Here is a tiny trained network, its code and every weight. The questions are about switching its units off for an input and a target symbol, where a switched-off unit gives its printed mean instead of its output.

import numpy as np


def w(rows, s, z=0):
    codes = np.array(rows[::2]) - 128.0
    scale = np.full(codes.shape[1], s)
    scale[-1] = z or s
    return codes * scale


def norm(h):
    return h / np.sqrt((h * h).mean(-1, keepdims=True) + 1e-5)


def f(y):
    return y / 2 * (1 + np.tanh(0.7978845608 * (y + 0.044715 * y**3)))


def softmax(a):
    e = np.exp(a - a.max(-1, keepdims=True))
    return e / e.sum(-1, keepdims=True)


def log_softmax(a):
    a = a - a.max(-1, keepdims=True)
    return a - np.log(np.exp(a).sum(-1, keepdims=True))


def net(x, mask):
    ids = ['γδθμξστψ'.index(c) for c in x.split()]
    T = len(ids)
    res = E[ids] + P[:T]
    u = 0
    for l in range(3):
        q, k, v = (norm(res) @ M[l].T for M in (Q, K, V))
        z = softmax(np.where(np.tri(T) > 0, q @ k.T / 3**0.5, -1e9)) @ v
        res = res + np.where(mask[u], z, O[l][:, -1]) @ O[l][:, :-1]
        u += 1
        y = f(norm(res) @ A[l][:, :-1].T + A[l][:, -1])
        res = res + np.where(mask[u : u + 4], y, B[l][:, -1]) @ B[l][:, :-1]
        u += 4
    return log_softmax(norm(res)[-1] @ U[:, :-1].T + U[:, -1])


Q, K, V, O, A, B = {}, {}, {}, {}, {}, {}
E = w([
[171,166,115,112,91,25,95],'γ',
[103,15,77,189,124,131,37],'δ',
[124,97,251,108,106,167,37],'θ',
[19,108,71,111,166,141,81],'μ',
[114,181,189,27,164,171,91],'ξ',
[155,200,76,166,123,173,141],'σ',
[189,89,144,176,34,175,142],'τ',
[129,94,131,128,188,131,193],'ψ',
],0.024)
P = w([
[251,108,145,229,202,132,242],'0',
[213,88,106,115,126,168,145],'1',
[207,108,110,146,148,177,136],'2',
[107,115,131,111,81,125,163],'3',
[118,130,114,105,82,134,133],'4',
[86,129,114,107,67,159,109],'5',
[79,155,103,129,57,154,94],'6',
[56,117,123,89,69,123,129],'7',
[74,128,129,75,50,128,117],'8',
],0.014)
Q[0] = w([
[83,101,174,144,127,81,163],'L0H1',
[164,130,145,159,230,185,172],'L0H1',
[146,51,157,142,254,82,120],'L0H1',
],0.039)
K[0] = w([
[133,87,69,49,176,136,129],'L0H1',
[145,118,97,213,185,82,248],'L0H1',
[122,53,163,110,252,74,213],'L0H1',
],0.03)
V[0] = w([
[63,96,27,77,201,164,245],'L0H1',
[158,104,99,191,101,121,167],'L0H1',
[164,78,140,85,211,1,122],'L0H1',
],0.017)
O[0] = w([
[94,152,163,144,223,95,105,4],'L0H1',
[144,176,128,191,133,150,165,71],'L0H1',
[124,170,142,133,103,135,3,48],'L0H1',
],0.019,0.013)
A[0] = w([
[169,54,162,207,118,97,102,253],'L0N1',
[138,130,254,96,110,179,147,200],'L0N2',
[83,174,83,73,164,165,127,132],'L0N3',
[165,178,116,119,85,51,114,123],'L0N4',
],0.038,0.0059)
B[0] = w([
[170,51,94,179,134,113,26,189],'L0N1',
[135,84,183,60,122,255,139,254],'L0N2',
[84,154,191,124,67,182,89,176],'L0N3',
[156,136,189,104,96,40,120,153],'L0N4',
],0.025,0.017)
Q[1] = w([
[149,118,130,114,156,181,129],'L1H1',
[128,192,100,229,254,129,156],'L1H1',
[172,107,153,87,94,215,114],'L1H1',
],0.042)
K[1] = w([
[104,56,141,106,157,169,78],'L1H1',
[163,134,209,203,242,248,74],'L1H1',
[91,3,111,41,106,113,80],'L1H1',
],0.034)
V[1] = w([
[162,64,173,120,192,170,120],'L1H1',
[128,153,130,214,136,207,137],'L1H1',
[253,142,204,96,137,74,174],'L1H1',
],0.02)
O[1] = w([
[180,101,21,75,162,117,105,253],'L1H1',
[142,207,42,104,188,182,141,14],'L1H1',
[151,155,165,97,67,3,80,180],'L1H1',
],0.015,0.0073)
A[1] = w([
[118,142,211,118,254,83,80,59],'L1N1',
[50,96,43,63,106,96,90,254],'L1N2',
[215,215,238,58,167,165,171,152],'L1N3',
[56,66,46,174,143,51,78,84],'L1N4',
],0.028,0.0044)
B[1] = w([
[94,105,95,94,251,38,180,175],'L1N1',
[91,94,103,101,87,240,141,203],'L1N2',
[144,224,71,72,58,125,119,248],'L1N3',
[80,185,65,75,76,132,99,179],'L1N4',
],0.026,0.015)
Q[2] = w([
[246,191,124,170,131,146,50],'L2H1',
[111,147,73,137,89,135,72],'L2H1',
[162,130,171,57,105,120,153],'L2H1',
],0.011)
K[2] = w([
[190,201,177,192,218,168,11],'L2H1',
[91,109,168,160,174,149,154],'L2H1',
[2,99,94,109,120,139,150],'L2H1',
],0.009)
V[2] = w([
[25,116,112,115,122,155,2],'L2H1',
[133,234,173,35,116,147,150],'L2H1',
[37,210,22,170,77,86,145],'L2H1',
],0.033)
O[2] = w([
[117,54,203,255,146,171,97,237],'L2H1',
[172,22,135,58,159,104,85,247],'L2H1',
[88,180,191,122,91,224,59,44],'L2H1',
],0.021,0.014)
A[2] = w([
[92,86,16,184,107,83,73,58],'L2N1',
[52,95,53,52,117,159,197,254],'L2N2',
[9,145,195,111,125,5,163,149],'L2N3',
[242,100,148,152,14,147,156,125],'L2N4',
],0.028,0.0065)
B[2] = w([
[27,143,49,54,66,140,61,157],'L2N1',
[216,136,225,191,155,199,204,252],'L2N2',
[188,113,244,175,93,208,216,157],'L2N3',
[4,124,151,73,120,104,203,252],'L2N4',
],0.025,0.029)
U = w([
[103,149,169,141,86,38,111,178],'γ',
[79,147,91,163,112,169,98,193],'δ',
[173,21,126,116,142,137,108,220],'θ',
[84,152,182,254,127,186,109,120],'μ',
[167,159,166,56,113,169,98,47],'ξ',
[217,186,88,186,85,119,149,255],'σ',
[105,94,55,156,107,108,230,38],'τ',
[66,150,154,145,196,125,122,150],'ψ',
],0.01,0.0028)

Each question gives the input, a string of symbols that net reads in full, and the target symbol t.
The units are the heads (3 rows each of Q, K, V and O) and the neurons (one row each of A and B). Each row of codes is followed by its name. A weight is (code - 128) times the scale printed after its matrix; where a second scale follows, it is the last column's (O, A, B and U).
mask holds one flag per unit, layer by layer, with each layer's heads first. A switched-off unit (its flag False) gives its mean, the last column of its rows in O or B, instead of its output. The means were averaged over made-up inputs and are rounded, as every weight is.
A unit's drop is (log p(t) with every unit on - log p(t) with that unit switched off) / (log p(t) with every unit on - log p(t) with every unit switched off).
The circuit of an input: a set's keep is (log p(t) with only the set's units on - log p(t) with every unit switched off) / (log p(t) with every unit on - log p(t) with every unit switched off). Starting from the 12 units with the biggest drops (on a tie, the unit counted first), units are removed one at a time, each time the one whose removal leaves the highest keep (on an exact tie, the one counted first), for as long as the keep stays at least 0.8.
circuit, biggest first: the units of the circuit, biggest drop first
unit that matters most: the unit with the biggest drop
k most important neurons: the k neurons with the biggest drops, biggest first
k most important neurons of layer l: the k neurons of layer l with the biggest drops, biggest first
drop when u is switched off: that unit's drop, to one decimal
input δ θ τ τ, target τ: circuit, biggest first	L0N1, L0H1, L2H1, L1N3
input δ ξ δ δ δ ψ θ, target μ: circuit, biggest first	L2H1, L0N2, L1N3
input δ τ γ, target μ: circuit, biggest first	L2H1, L0N1
input μ τ δ, target ψ: most important neuron	L1N1
input ξ θ γ, target γ: circuit, biggest first	L1H1, L0N4
input θ ξ γ ψ θ μ, target μ: 2 most important neurons	L0N2, L2N2
input ξ γ θ δ δ δ τ, target μ: circuit, biggest first	L2H1, L0N2
input ξ δ ξ τ, target τ: circuit, biggest first	L0H1, L2N4
input τ ξ δ, target σ: 2 most important neurons	L1N4, L2N4
input ξ ψ σ, target σ: 2 most important neurons	L2N4, L0N2
input θ θ τ θ, target τ: 2 most important neurons of layer 2	L2N4, L2N3
input τ ξ ξ, target σ: 2 most important neurons	L0N1, L1N3
input θ ξ δ δ γ, target μ: 3 most important neurons	L2N3, L0N2, L1N4
input γ θ δ, target γ: unit that matters most	L0N4
input θ ξ θ, target τ: 2 most important neurons	L0N1, L2N4
input ξ τ δ δ ξ, target μ: 2 most important neurons of layer 1	L1N4, L1N2
input ψ δ θ ψ, target μ: 2 most important neurons of layer 0	L0N1, L0N2
input τ ξ τ, target σ: 2 most important neurons of layer 1	L1N2, L1N4
input τ θ θ ξ ξ ξ γ ξ, target γ: 2 most important neurons of layer 2	L2N2, L2N4
input ψ δ ψ ψ δ, target δ: most important neuron	L0N1
input μ σ δ, target δ: 2 most important neurons of layer 2	L2N1, L2N4
input δ δ θ σ ξ δ ψ, target ψ: 2 most important neurons	L1N1, L0N2
input γ ξ μ, target γ: 2 most important neurons	L0N4, L2N2
input γ θ γ, target γ: 2 most important neurons of layer 0	L0N4, L0N2
input ξ θ τ ξ σ ξ σ τ ξ, target σ: drop when L1N3 is switched off	0.1
input σ σ σ, target ξ: drop when L0N1 is switched off	0.2
input γ θ ξ, target γ: drop when L0N4 is switched off	0.8
input δ δ δ, target μ: drop when L0N2 is switched off	0.1
input δ ξ δ τ θ τ ξ μ ψ, target ψ: most important neuron	L0N2
